Here is a tiny trained network, its code and every weight. The questions are about switching its units off for an input and a class, where a switched-off unit gives its printed mean instead of its output.

import numpy as np


def w(rows, s, z=0):
    codes = np.array(rows[::2]) - 128.0
    scale = np.full(codes.shape[1], s)
    scale[-1] = z or s
    return codes * scale


def norm(h):
    return h / np.sqrt((h * h).mean(-1, keepdims=True) + 1e-5)


def f(y):
    return np.maximum(y, 0)


def log_softmax(a):
    a = a - a.max(-1, keepdims=True)
    return a - np.log(np.exp(a).sum(-1, keepdims=True))


def net(x, mask):
    res = np.array(x, float).reshape(1, 2) / 4 @ E
    u = 0
    for l in range(2):
        y = f(norm(res) @ A[l][:, :-1].T + A[l][:, -1])
        res = res + np.where(mask[u : u + 7], y, B[l][:, -1]) @ B[l][:, :-1]
        u += 7
    return log_softmax(norm(res)[-1] @ U[:, :-1].T + U[:, -1])


A, B = {}, {}
E = w([
[61,97,153,78,113,98,56,73],'x0',
[173,59,245,117,96,225,76,150],'x1',
],0.012)
A[0] = w([
[132,159,154,152,98,161,101,142,141],'L0N1',
[116,69,170,94,171,88,140,125,21],'L0N2',
[126,183,83,152,130,107,149,145,167],'L0N3',
[110,157,104,36,113,126,77,122,147],'L0N4',
[165,58,158,92,191,162,142,140,177],'L0N5',
[104,45,178,30,235,58,146,110,1],'L0N6',
[144,190,144,173,2,146,110,154,74],'L0N7',
],0.0071,0.0021)
B[0] = w([
[118,130,139,93,145,64,166,145,187],'L0N1',
[114,105,65,155,154,184,108,52,152],'L0N2',
[123,39,186,103,162,144,126,99,255],'L0N3',
[77,134,187,229,187,116,85,101,199],'L0N4',
[97,106,102,117,176,69,139,103,232],'L0N5',
[115,100,137,222,2,87,132,114,183],'L0N6',
[118,89,89,112,118,136,170,82,171],'L0N7',
],0.009,0.0048)
A[1] = w([
[165,119,209,127,56,206,80,165,126],'L1N1',
[101,133,51,165,69,83,136,81,5],'L1N2',
[115,122,152,200,168,181,105,98,35],'L1N3',
[111,69,146,128,156,57,156,78,70],'L1N4',
[77,189,104,21,67,125,21,108,95],'L1N5',
[191,231,107,245,102,193,173,206,142],'L1N6',
[97,255,81,87,145,45,144,174,36],'L1N7',
],0.013,0.0026)
B[1] = w([
[143,137,65,82,207,107,177,113,200],'L1N1',
[166,101,128,75,175,157,148,133,193],'L1N2',
[146,156,115,99,119,125,156,169,165],'L1N3',
[124,151,125,122,84,131,120,152,248],'L1N4',
[147,145,137,246,88,163,134,132,157],'L1N5',
[51,133,155,181,43,110,41,82,201],'L1N6',
[175,92,155,73,178,166,141,139,184],'L1N7',
],0.014,0.012)
U = w([
[151,59,111,2,248,132,189,73,147],'0',
[47,97,160,218,56,113,84,32,196],'1',
[124,190,126,44,30,88,178,231,169],'2',
[184,247,123,154,162,102,119,147,3],'3',
[148,236,165,149,199,107,88,193,19],'4',
],0.012,0.0048)

Each question gives the input, the list of numbers given to net, and the class t.
The units are the neurons (one row each of A and B). Each row of codes is followed by its name. A weight is (code - 128) times the scale printed after its matrix; where a second scale follows, it is the last column's (A, B and U).
mask holds one flag per neuron, layer by layer. A switched-off neuron (its flag False) gives its mean, the last column of its row in B, instead of its output. The means were averaged over made-up inputs and are rounded, as every weight is.
A unit's drop is (log p(t) with every unit on - log p(t) with that unit switched off) / (log p(t) with every unit on - log p(t) with every unit switched off).
The circuit of an input: a set's keep is (log p(t) with only the set's units on - log p(t) with every unit switched off) / (log p(t) with every unit on - log p(t) with every unit switched off). Starting from the 12 units with the biggest drops (on a tie, the unit counted first), units are removed one at a time, each time the one whose removal leaves the highest keep (on an exact tie, the one counted first), for as long as the keep stays at least 0.8.
circuit, biggest first: the units of the circuit, biggest drop first
unit that matters most: the unit with the biggest drop
k most important neurons: the k neurons with the biggest drops, biggest first
k most important neurons of layer l: the k neurons of layer l with the biggest drops, biggest first
drop of u: that unit's drop, to one decimal
input [2,-3], class 2: circuit, biggest first => L1N4; L1N1; L1N6
input [2,1], class 2: unit that matters most => L1N3
input [2,2], class 2: 2 most important neurons of layer 1 => L1N6; L1N3
input [-3,-2], class 2: 2 most important neurons => L0N3; L1N6
input [-3,0], class 2: 2 most important neurons of layer 0 => L0N3; L0N6
input [-7,7], class 0: 2 most important neurons => L1N1; L1N4
input [-2,-2], class 2: 2 most important neurons => L0N3; L1N6
input [-7,6], class 1: 4 most important neurons => L1N6; L0N3; L1N2; L1N7
input [2,-2], class 2: 3 most important neurons of layer 1 => L1N6; L1N1; L1N4
input [6,6], class 0: 2 most important neurons => L1N1; L1N6
input [6,7], class 0: 2 most important neurons => L1N1; L1N6
input [-7,-7], class 0: 2 most important neurons => L1N7; L0N4
input [-6,4], class 1: 2 most important neurons => L1N6; L0N3
input [-2,-3], class 2: unit that matters most => L0N3
input [-4,-3], class 1: 2 most important neurons of layer 0 => L0N5; L0N1
input [0,1], class 2: 2 most important neurons of layer 1 => L1N4; L1N6
input [-2,1], class 2: drop of L1N6 => 0.2
input [-8,-1], class 1: drop of L1N6 => 0.1
input [-5,-6], class 0: drop of L1N7 => 2.7
input [-8,-2], class 1: unit that matters most => L1N6
